Below are the code and all the weights of a small trained network. Each question names an input and a target symbol and asks about switching units off, where a switched-off unit gives its printed mean instead of its output.

import numpy as np


def w(rows, s, z=0):
    codes = np.array(rows[::2]) - 128.0
    scale = np.full(codes.shape[1], s)
    scale[-1] = z or s
    return codes * scale


def f(y):
    return np.maximum(y, 0)


def softmax(a):
    e = np.exp(a - a.max(-1, keepdims=True))
    return e / e.sum(-1, keepdims=True)


def log_softmax(a):
    a = a - a.max(-1, keepdims=True)
    return a - np.log(np.exp(a).sum(-1, keepdims=True))


def net(x, mask):
    ids = ['αβγδεηθμξπστφ'.index(c) for c in x.split()]
    T = len(ids)
    res = E[ids] + P[:T]
    r = res
    for j in range(3):
        rows = slice(2 * j, 2 * j + 2)
        q, k, v = (r @ M[0][rows].T for M in (Q, K, V))
        z = softmax(np.where(np.tri(T) > 0, q @ k.T / 2**0.5, -1e9)) @ v
        o = O[0][rows]
        res = res + np.where(mask[j], z, o[:, -1]) @ o[:, :-1]
    y = f(res @ A[0][:, :-1].T + A[0][:, -1])
    res = res + np.where(mask[3:7], y, B[0][:, -1]) @ B[0][:, :-1]
    return log_softmax(res[-1] @ U[:, :-1].T + U[:, -1])


Q, K, V, O, A, B = {}, {}, {}, {}, {}, {}
E = w([
[181,102,77,64,90,96],'α',
[235,158,56,230,50,97],'β',
[176,141,30,158,182,63],'γ',
[152,123,97,160,193,36],'δ',
[173,116,118,144,151,98],'ε',
[131,98,85,119,77,23],'η',
[158,107,197,152,162,84],'θ',
[196,88,229,125,140,155],'μ',
[168,85,221,180,131,81],'ξ',
[192,85,225,145,117,146],'π',
[204,108,151,53,115,79],'σ',
[204,174,96,203,246,189],'τ',
[115,51,107,123,2,108],'φ',
],0.018)
P = w([
[115,112,105,157,164,175],'0',
[134,116,94,147,159,152],'1',
[121,205,145,105,118,156],'2',
[171,82,113,132,152,138],'3',
[136,202,168,83,95,135],'4',
[190,55,133,109,132,128],'5',
[150,197,192,56,75,124],'6',
[217,21,163,92,123,119],'7',
[160,197,201,38,58,102],'8',
[227,2,138,79,110,103],'9',
],0.01)
Q[0] = w([
[39,204,119,112,134,170],'head 1',
[189,176,174,122,85,69],'head 1',
[106,28,97,155,139,156],'head 2',
[253,110,155,138,145,80],'head 2',
[102,240,154,99,116,144],'head 3',
[130,232,166,81,136,113],'head 3',
],0.038)
K[0] = w([
[137,174,157,241,173,196],'head 1',
[138,104,232,115,93,112],'head 1',
[160,156,1,110,138,124],'head 2',
[132,79,151,32,66,57],'head 2',
[60,128,152,174,190,204],'head 3',
[78,165,128,141,234,154],'head 3',
],0.031)
V[0] = w([
[170,147,123,236,54,171],'head 1',
[146,97,185,124,88,206],'head 1',
[103,117,172,235,94,43],'head 2',
[121,134,183,86,251,120],'head 2',
[194,144,127,54,192,162],'head 3',
[73,95,116,39,180,137],'head 3',
],0.023)
O[0] = w([
[147,194,169,65,130,137,115],'head 1',
[114,145,159,123,78,183,176],'head 1',
[104,137,200,143,140,60,198],'head 2',
[128,140,91,249,104,159,133],'head 2',
[132,164,125,146,205,136,211],'head 3',
[46,103,147,152,155,122,11],'head 3',
],0.017,0.011)
A[0] = w([
[127,195,32,82,114,97,225],'neuron 1',
[70,48,92,145,177,107,2],'neuron 2',
[150,152,128,52,130,100,45],'neuron 3',
[157,117,166,121,255,194,170],'neuron 4',
],0.013,0.0037)
B[0] = w([
[114,126,212,114,145,106,196],'neuron 1',
[226,107,185,71,187,234,206],'neuron 2',
[136,102,80,254,89,181,250],'neuron 3',
[58,165,49,84,44,59,246],'neuron 4',
],0.0082,0.025)
U = w([
[134,75,104,10,108,136,156],'α',
[222,101,107,105,88,100,1],'β',
[187,126,131,63,158,98,123],'γ',
[180,101,137,129,171,147,100],'δ',
[133,85,106,117,110,94,169],'ε',
[114,2,148,103,116,50,227],'η',
[93,60,118,222,115,88,144],'θ',
[104,110,114,157,114,196,92],'μ',
[127,111,201,103,115,75,124],'ξ',
[142,144,197,48,137,174,193],'π',
[122,30,26,170,122,167,104],'σ',
[164,162,80,120,118,89,55],'τ',
[99,41,104,116,27,97,146],'φ',
],0.0051,0.0081)

Each question gives the input, a string of symbols that net reads in full, and the target symbol t.
The units are the heads (2 rows each of Q, K, V and O) and the neurons (one row each of A and B). Each row of codes is followed by its name. A weight is (code - 128) times the scale printed after its matrix; where a second scale follows, it is the last column's (O, A, B and U).
mask holds one flag per unit, heads first, then neurons. A switched-off unit (its flag False) gives its mean, the last column of its rows in O or B, instead of its output. The means were averaged over made-up inputs and are rounded, as every weight is.
A unit's drop is (log p(t) with every unit on - log p(t) with that unit switched off) / (log p(t) with every unit on - log p(t) with every unit switched off).
The circuit of an input: a set's keep is (log p(t) with only the set's units on - log p(t) with every unit switched off) / (log p(t) with every unit on - log p(t) with every unit switched off). Starting from all 7 units, units are removed one at a time, each time the one whose removal leaves the highest keep (on an exact tie, the one counted first), for as long as the keep stays at least 0.8.
circuit, biggest first: the units of the circuit, biggest drop first
most important unit: the unit with the biggest drop
top k neurons: the k neurons with the biggest drops, biggest first
which heads matter: for each layer, one digit per head in row order, 1 if its drop is at least 0.15 and else 0, layers parted by /
input δ θ γ γ μ α δ, target μ: circuit, biggest first : (head 2; head 1)
input β ε γ π σ θ δ, target σ: most important unit : head 1
input π θ γ, target π: which heads matter : 100
input θ θ π δ, target δ: which heads matter : 110
input θ δ η μ, target η: circuit, biggest first : (head 1; head 2)
input η θ θ η θ, target θ: which heads matter : 010
input δ θ θ β δ θ η γ, target η: circuit, biggest first : (head 2; head 1)
input τ γ δ α μ θ θ τ τ, target τ: which heads matter : 001
input θ ξ δ α θ π σ γ δ, target σ: which heads matter : 110
input π π γ μ γ η, target η: which heads matter : 110
input γ π ξ θ μ τ, target τ: which heads matter : 101
input β ξ τ θ θ, target τ: circuit, biggest first : (head 3; neuron 4)
input ξ η γ, target ξ: circuit, biggest first : (head 2; neuron 3)
input δ η γ η θ π α σ, target σ: most important unit : head 2
input α γ μ φ α γ γ γ, target α: which heads matter : 011
input π β ξ ξ, target β: which heads matter : 001
input π δ μ π β, target π: which heads matter : 100
input β ξ η ε δ θ γ, target θ: which heads matter : 010
input γ σ μ γ β, target μ: which heads matter : 110
input φ θ μ δ δ γ, target φ: most important unit : neuron 3
input β τ θ θ α α β δ, target β: top 2 neurons : (neuron 1; neuron 3)
input τ ξ θ φ γ δ ε γ τ π, target φ: top 2 neurons : (neuron 3; neuron 2)
input π μ ε γ φ θ γ θ, target φ: which heads matter : 010
input γ δ γ π θ γ, target γ: top 3 neurons : (neuron 2; neuron 3; neuron 1)
input σ θ π θ α π θ α θ π, target α: top 3 neurons : (neuron 3; neuron 4; neuron 2)
input θ ξ π μ θ θ β, target θ: top 2 neurons : (neuron 2; neuron 4)
input π θ π φ, target φ: circuit, biggest first : (head 3)
input σ β δ σ δ θ, target σ: top 2 neurons : (neuron 4; neuron 1)
